(in the rows, 128 means zero)
Each row of numbers belongs to one of the elements below and depends on some of the facts about them. Some rows are named. Which element is each other row?

Facts:
k_393 θ k_924, k_930, k_952, k_648, k_736, k_689, k_800, k_528
k_892 θ k_527, k_680, k_607, k_898
k_627 θ k_882, k_57, k_613, k_683, k_719
k_422 θ k_440, k_400
k_905 θ k_512, k_528, k_27
k_212 θ k_684, k_881, k_139, k_725, k_737, k_18, k_163
k_895 θ k_421, k_824, k_807, k_408
k_644 θ k_70, k_183, k_484, k_609, k_689, k_502
k_372 θ k_439, k_277, k_734, k_937, k_326, k_555, k_366, k_700
k_497 θ k_881, k_462
k_835 θ k_758, k_896, k_657
k_661 θ k_663, k_103, k_245, k_57, k_5, k_771, k_528, k_902
k_790 θ k_320, k_648, k_484, k_896
k_990 θ k_361, k_163
k_753 θ k_184, k_881, k_780, k_802, k_836
k_912 θ k_425, k_649, k_688
k_111 θ k_500, k_535, k_802
k_120 θ k_363, k_555, k_807, k_110
k_944 θ k_737, k_567
k_364 θ k_571, k_440, k_807, k_700, k_208
k_888 θ k_277, k_689, k_360
k_78 θ k_532, k_601, k_780, k_896
k_842 θ k_439, k_713, k_304, k_337, k_689, k_248
k_255 θ k_824, k_100, k_284
k_395 θ k_734, k_179, k_567, k_598, k_695, k_462
k_258 θ k_386, k_552, k_500, k_527, k_530, k_881, k_649, k_713, k_686, k_886, k_991, k_581, k_788
k_84 θ k_184, k_245, k_707, k_738, k_567
k_756 θ k_40, k_568, k_183, k_124, k_707, k_567, k_163
k_732 θ k_527, k_684, k_713, k_707, k_746, k_898
k_747 θ k_438, k_689, k_749
k_237 θ k_288, k_532, k_881, k_366, k_800, k_450, k_563
k_170 θ k_386, k_288, k_679, k_649, k_877, k_613, k_337, k_359, k_651, k_282, k_765
k_667 θ k_383, k_421, k_725, k_988, k_902
k_186 θ k_136, k_277, k_648
k_67 θ k_440, k_700
k_972 θ k_568, k_355, k_535, k_282, k_152, k_898
k_145 θ k_362, k_535, k_42
k_226 θ k_245
k_146 θ k_937, k_830
k_814 θ k_383, k_70
k_884 θ k_85, k_882, k_771
k_977 θ k_617, k_618, k_512, k_871
k_58 θ k_184, k_386, k_758, k_70, k_924, k_5
k_313 θ k_729, k_690, k_800
k_231 θ k_780, k_657
k_62 θ k_568, k_446, k_649, k_609, k_359
k_513 θ k_535, k_438, k_607
λ 309 <- k_393, k_892, k_18, k_618, k_734, k_684, k_807, k_355, k_208, k_530, k_555, k_738, k_902, k_937, k_683, k_337, k_40, k_320, k_771, k_753, k_111, k_713, k_78, k_746, k_842, k_830, k_103, k_255, k_258, k_186, k_617, k_881, k_609, k_563, k_145, k_361, k_707, k_991, k_836, k_284, k_814, k_680, k_977, k_386
λ 209 <- k_535, k_800, k_422, k_952, k_212, k_70, k_100, k_567, k_124, k_765, k_571, k_500, k_136, k_372, k_446, k_139, k_497, k_661, k_245, k_790, k_990, k_288, k_326, k_502, k_304, k_944, k_888, k_689, k_282, k_359, k_438, k_758, k_237, k_152, k_882, k_802, k_462, k_226, k_688, k_898, k_363, k_700, k_877, k_183, k_729, k_896, k_988
λ 836 <- k_366, k_627, k_824, k_581, k_248, k_27, k_644, k_163, k_736, k_425, k_42, k_912, k_120, k_179, k_607, k_408, k_695, k_400, k_756, k_732, k_170, k_667, k_383, k_651, k_67, k_484, k_421, k_924, k_552, k_146, k_737, k_788, k_690, k_58, k_568, k_527, k_440, k_62, k_532, k_930
λ 671 <- k_719, k_905, k_85, k_5, k_57, k_439, k_895, k_528, k_184, k_686, k_512, k_835, k_886, k_364, k_648, k_679, k_362, k_395, k_84, k_749, k_747, k_780, k_110, k_601, k_649, k_972, k_725, k_663, k_360, k_884, k_450, k_277, k_313, k_231, k_598, k_657, k_871, k_613, k_513

Named rows:
k_884: [161 153 148 119 160 134  84 120  82 149 130 124 105  93 132 151 173 114
 116 140 171  75 167 147 118 147 120 132  98 166 108 144 193 128 118 103
 106 159 117 139 103  65 105 150 151]
k_355: [169 114 143 108 128 168 100 117 109 133  70 103 126 127 118 139 173 133
 134 154 191 114 147 141  76 164 128 132 110 148  84 121 139 163 117 126
 164 201  97 129 177  72  84 159 140]
k_111: [175 105 148 122 149 151  96 104 112 118  86 102 132 118 119 135 177 146
 121 161 194 144 153 162  88 162 118 152 106 138  90 127 158 148 125 126
 158 206  90 137 167  57  89 154 153]
k_208: [163 130 141 132 116 155  94 110 101 141  86 116 120 104 124 127 174 123
 111 159 175 114 154 107  68 183 107 139 139 140  79 128 155 151 133 126
 156 187 103 132 201  78 100 134 133]
k_85: [145 154 133 129 144 146  97 134  91 147 125 131  95  95 135 152 170 105
 130 139 170  68 156 129 109 156 126 119 107 175  96 141 176 138 118 109
 105 154 120 134 106  78 106 151 142]
k_688: [171 144 119 132 104 129  78 122  87 133 128 123 122 110  92 125 199 137
 135 181 170 176 115 133 107 191 143 130 114 216 111  85 104 158 109 130
 125 171 109 119 137  86 104 159 134]
k_40: [160 113 157  89 103 156  91 130  95 130  77  97 120 128 122 124 172 129
 143 149 193 106 147 114  71 167 121 139 119 136  86 114 145 158 124 120
 159 184  99 128 182  72  89 152 140]
k_372: [197 151 150 117 105 120  49 107  64 134 137 132 124 100  97 107 211 154
 107 183 168 172 145 140 118 166 125 161 122 212 110  91 136 145 120 130
 128 179  98 136 138  73 105 132 159]
k_408: [153 147 132 137 143 122  57 111  96 172 114 145 115  98 124 115 192 120
 106 163 151 148 137  89  96 154  84 123  91 126  71  96 128 155 124 125
 120 153 146 119 191 102 125 166 107]
k_84: [160 138 165 113 147 143  67 138  80 134 123 122  94 110 134 135 181 121
 140 143 172  94 166 149 126 133 113 140  96 154 114 131 200 129 119 116
 115 167 110 138  97  62 103 155 159]
k_896: [154 134 119 138 101 136 100 124  85 112 133 124 129  93  92 115 198 129
 137 167 177 177 121 102 108 182 116 152 112 215  83  86  96 169 130 135
 111 169 101 123 128  90 104 140 148]
k_364: [171 145 165 147 163 141  63 113  78 146 127 137  88  84 139 144 192 117
 111 150 148  98 169 142 118 141 100 130 106 160 105 142 200 121 134 136
 116 171 112 134 118  72 107 141 146]
k_800: [155 147 127 129  98 121  93 133  96 121 124 126 121  87  96 114 200 138
 125 173 172 161 113 113 108 194 135 151 128 233  89  79 103 164 121 131
 113 161 110 130 139  86 114 138 151]
k_758: [152 136 121 135 102 130  92 129  87 116 132 122 130 101  91 113 196 132
 138 174 178 177 120 112 108 194 123 153 107 212  92  87  99 159 125 128
 109 166 105 120 126  87 104 145 147]
k_527: [153 134 132 122 149 131  64 117 115 166  95 142 102 124 125 124 191 132
 126 174 166 152 113 124 106 142 122 112  87 150  63  74 120 170 105 136
 131 163 136 127 166  99 118 190 126]
k_765: [174 147 116 128 106 137  75 113  77 138 132 126 123 111  94 124 198 132
 131 177 175 172 122 139 102 188 150 129 115 222 107  86 102 160 108 126
 126 166 102 120 133  90  96 162 138]
k_895: [160 150 163 151 162 133  62 125  79 138 128 131  90  76 137 147 196 114
 119 150 144 111 172 132 119 158  94 133  98 146 114 138 196 114 133 130
 110 170 118 125 129  67 114 146 132]
k_237: [185 136 140 126 118 121  64 104  74 123 146 126 129 108  93 108 204 153
 116 184 184 189 131 152 121 179 127 165 117 210 107  95 132 148 117 130
 119 172  93 130 128  71 102 142 163]
k_746: [160 112 146 111 118 152  98 125 112 126  72  99 115 124 119 129 176 135
 134 161 190 116 136 127  77 182 131 137 121 142  91 114 147 155 122 126
 162 187 103 132 187  70  99 156 140]
k_120: [176 142 151 125 156 118  39  91  80 176 121 151 119 101 125 112 198 134
  89 172 156 156 151 116 101 133  90 137  94 130  74 103 143 149 121 128
 127 164 131 128 179  94 116 161 128]

Which element is each row?
No name comes twice in this set of rows, the named rows included.
[157  98 160 124 145 143  97 101  96 113 106 112 142 109 117 116 176 134
 114 152 205 143 154 142  76 165 101 170 114 136  76 133 162 147 140 121
 142 190  78 134 166  63  88 138 164] : k_78
[171 119 178  99 145 136  71 101  85 134  83 109 133 103 121 125 194 142
 102 162 197 127 152 157  67 164 129 150 129 161  99 115 165 147 129 115
 169 181  92 137 184  60  92 151 148] : k_842
[174 142 114 131 104 143  82 119  88 138 121 120 121 115  91 126 198 135
 141 177 175 166 124 140 106 180 147 127 108 216 105  82  96 168 106 133
 131 179 101 121 126  89  97 166 137] : k_282
[164 132 132 120 156 139  71 111 115 164  84 140 114 119 125 129 190 133
 114 163 165 147 134 122 110 123 110 116  76 148  58  79 118 176 111 141
 129 176 140 131 163  97 110 184 126] : k_607
[142 131 151 147 153 145  92 127  96 137 123 145  79  97 139 145 178 104
 133 150 170  94 140 137 113 159 121 123 120 183  84 121 184 143 129 143
 112 154 104 138 102  83 109 151 159] : k_450
[137 140 152 142 134 143  84 153  99 135 115 123  76 102 137 147 181 109
 155 147 157  92 141 112 116 167 112 120 103 155 106 119 180 132 131 132
 111 148 120 126 121  79 117 161 131] : k_725
[159 136 152 127 127 156  77 143  92 145 112 138  71 116 140 141 170 114
 147 147 162  76 151 132 117 145 115 122 118 168  87 125 187 145 124 134
 119 157 105 137 111  86 107 148 152] : k_598
[174 130 161 105 171 127  38  96  70 173 114 137 126 114 122 114 202 132
 112 163 182 167 143 152  97 120 113 129  74 142  81  86 137 157 107 120
 134 161 122 126 158  93  99 191 135] : k_62
[157 154 139 112 100 114  87 129  86 120 122 121 134  82  94 116 208 146
 116 173 176 150 123 108 106 189 129 160 117 237  99  77 103 160 125 123
 117 163 119 132 139  82 112 136 148] : k_952
[173 147 124 118 107 138  84 130 101 122 107 115 128  95  92 126 209 148
 129 172 164 160 131 121 117 170 132 141 104 227  98  78  96 165 118 142
 126 189 117 128 134  82 102 152 140] : k_438
[166 158 102 118  87 132  93 120  81 140 136 118 134 106  91 121 180 135
 125 167 171 142 131 114 103 193 141 139 116 216 109 102 103 161 109 102
 112 162 124 129 133  87 103 145 134] : k_882

The same elements again, as new rows of numbers:
Some elements and their rows:
k_124: [125  86 122  99 116  77 106 143 121 141 137 166 183 112 118  71 115 108
 164 109  79 148  55 149 170 137 176 186 124 154 151  77 116  91]
k_208: [123  93 136 165 104  87 110 133 173 124 127 123 119 144 132  54 106  87
 149 115 123 104 119 141 155 123 175 183 102 154 194 139 146  99]
k_881: [126 105 135 140 109  75 119 126 158 116 142 122 108 137 121  56 124  71
 140 120 144 110 118 131 126 124 166 194  95 137 176 133 154 112]
k_736: [135  99 113 145 121 138 109 146 150 115 131 109 145 143 133 102 156 125
 172  91  87 134 110 151 136 103 141 188 120 140 137  53  89 129]
k_100: [132  82 129  97 116  87  99 135 132 151 136 154 186 123 136  59 115 127
 165 109  64 149  64 160 165 127 168 185 122 156 154  99 114  70]
k_326: [121  83 128 100 121  83  97 139 144 141 147 146 189 110 124  74 112 109
 163  97  68 150  73 160 194 131 171 181 129 147 160  83 126  73]
k_361: [121 102 136 159 103  76 120 134 157 116 125 132 118 139 123  58 109  80
 152 121 134 103 107 131 139 127 178 189  99 151 178 125 146 119]
k_756: [125  81 108 155 113 132 124 149 142 124 108 126 146 140 111 103 130 115
 173 111  92 146 103 158 160 122 147 195 108 171 122  61  83 167]
k_771: [124  95 147 158 108  76 116 138 158 123 128 123 126 139 141  61 117 104
 156 107 154  88 103 127 132 111 183 193  88 135 169 138 143 111]
k_607: [139  97 103 129 113 149 112 151 142 119 125 118 133 149 143  85 144 103
 158 104  92 144 105 149 141 100 144 189 132 148 161  70  81 140]
k_438: [133  98 131  89 117  89  99 141 129 143 135 149 184 122 136  66 114 107
 157 106  73 146  60 151 166 127 185 178 140 133 163  81 110  77]
k_688: [129  81 126  91 119  82 103 143 134 154 144 147 187 117 128  66 124 117
 162 109  72 155  64 151 169 128 180 189 117 133 150  97 115  82]
k_627: [131  73 119 156 118 138 111 155 149 146 116 106 160 138 136  98 138 144
 172  95 103 143 110 154 163 104 155 200  96 153 110  89  82 155]
k_690: [136  93 112 141 119 140 106 142 147 117 132 110 143 141 133  97 152 116
 163  92  95 136 116 152 145 101 137 193 115 147 140  67  93 130]
k_877: [133  78 124  98 116  81  97 150 131 164 152 143 198 113 125  71 127 118
 157 108  89 158  68 147 177 129 187 191 106 129 150  94 114  83]
k_905: [ 97 119 145 147  94 106  96 120 189 156 138 136 149 149 151 108 104 119
 154  74 139 168  57 137 150 132 172 176 112 165  98 134  98 128]
k_800: [127  95 133  91 127  80 100 134 132 139 155 138 190 109 125  72 125 116
 159  95  74 144  71 152 167 127 172 183 124 129 144  83 124  68]
k_836: [126 105 144 151 107  81 117 124 149 117 140 113 115 139 123  56 112  81
 140 121 137 107 113 134 133 128 175 193  91 149 167 133 142 111]
k_988: [126  85 132  95 115  79 107 135 136 155 132 158 184 119 132  61 119 130
 174 108  68 146  59 160 154 128 168 189 120 152 142  95 118  76]
k_892: [118  99 149 151 102  84 127 135 164 124 108 112 115 145 124  59  95  76
 143 126 123 121 116 149 156 130 199 187 112 142 164 133 129 136]

Rows to name:
No name comes twice in this set of rows, the named rows included.
[140  91 104 147 115 135 116 145 149 132 122 129 140 149 133  90 157 131
 178 101  85 135 102 150 119 103 129 194 108 160 142  72  89 128] : k_383
[127  91 139 161 107  78 112 141 158 132 134 118 127 138 140  58 117  99
 150 112 152  95 111 122 146 116 189 194  83 135 170 143 141 114] : k_683
[124  93 133 102 121  84  99 136 136 140 144 146 191 113 129  74 118 114
 161  99  63 144  73 157 173 133 175 179 129 140 150  80 117  70] : k_136
[130 101 134 149 106  73 122 137 163 127 137 116 119 141 124  60 130  84
 147 120 140 110 119 127 122 122 185 193  87 121 175 131 141 111] : k_386
[128  92 134 161 101  86 110 130 177 124 126 128 115 148 135  52 110  92
 152 117 119 102 114 136 144 121 168 185 101 158 200 141 148  91] : k_807
[117 101 163 160 111  86 119 130 162 113 111 107 122 136 138  61  90  98
 148 109 137 104 114 145 160 124 192 187 104 147 153 132 130 124] : k_977
[133  92 122  82 115  89 103 144 126 148 139 154 178 118 131  61 116 100
 157 111  80 155  59 150 165 126 181 186 133 134 163  87 112  89] : k_898
[123  77 136 107 115  92  98 137 140 155 131 143 196 116 128  65 101 122
 164 106  58 153  72 169 195 134 174 183 123 159 144 105 116  80] : k_422
[104 113 123 147  88 110  82 122 199 165 157 150 144 157 141  96 116 104
 153  85 127 173  64 133 147 131 152 173 114 183 140 135 112 104] : k_110
[132  94 131  83 119  87  99 131 116 146 150 141 181 114 128  59 118 104
 146 109  83 153  64 155 161 128 171 190 127 144 148  95 117  81] : k_802
[102 124 121 147  92 102  82 122 201 150 165 149 146 152 141 109 127  93
 153  78 127 168  66 125 144 135 158 166 124 163 142 110 113 100] : k_277
[139  90  92 146 113 140 107 157 133 129 134 130 139 146 130  92 154 107
 163 108 102 142 101 135 141 108 142 191 113 151 161  62  86 141] : k_568
[133  87 104 143 122 140 105 143 155 117 145 110 146 137 129  98 152 108
 161  92  93 139 125 153 159 105 127 194 115 157 150  66 102 129] : k_366

